Questions about the row below.
1) Give the entry just right of -3.783.
2) Give the smallest entry.
3) Give the entry just right of 0.208.
4) Give the entry just left of 23.320.
[ 15.520 -12.425  -3.783   9.071   0.208   6.885  12.271   1.480  23.320
  13.422  20.832   1.264  -3.963   7.624  11.219  -3.294]
1) 9.071
2) -12.425
3) 6.885
4) 1.480

A =
[[  58.0  141.3   20.2 -165.3   60.2   81.5 -134.9  -25.9  -17.5  147.2
  -153.3]
 [ -12.1  172.8  102.9   95.3   49.6   94.2    1.1  114.5  -40.1  157.4
    68.1]
 [   5.8  -97.4 -142.1 -114.5   -8.5 -165.5    8.0 -123.8   40.7 -176.2
    -9.7]
 [ 122.9   24.0  154.5  146.0   62.9   93.8   -4.7  -33.5 -143.6   11.0
    40.7]
 [  75.6 -112.6 -161.1 -151.9  123.4  -31.3 -172.4 -166.6    1.9  -32.3
  -133.5]
 [ 150.1  118.5  185.3    1.6  158.4  100.0  -96.2 -144.8 -159.5   84.5
   -54.4]
 [ -84.9 -111.8 -175.2 -129.2  -74.1  -69.6  -46.4   14.7   64.6  -49.8
  -109.9]
 [ -50.4  135.2 -119.1 -157.5  -15.1   84.1 -179.8   64.9   34.6  159.5
  -158.2]
 [  92.2 -132.1 -118.8 -151.9  143.8   14.1 -192.5 -189.1 -101.6  -34.4
  -170.6]
 [ 126.6   92.9  158.2  146.8  109.0   54.7    9.7  -22.6 -136.0   56.8
    37.9]]
The entry just right of 24.0: 154.5
The entry just right of the largest entry: 1.6
Report the entry just left of -157.5.
-119.1
Report the maximum.
185.3
Report the entry just right of 64.9.
34.6
The entry just left of -143.6: -33.5
Report the entry just left of 81.5.
60.2
Report the entry just right of -15.1.
84.1
The entry just left of -192.5 -> 14.1
The entry just right of 146.0: 62.9
The entry just left of 24.0: 122.9
The entry just right of 11.0 -> 40.7
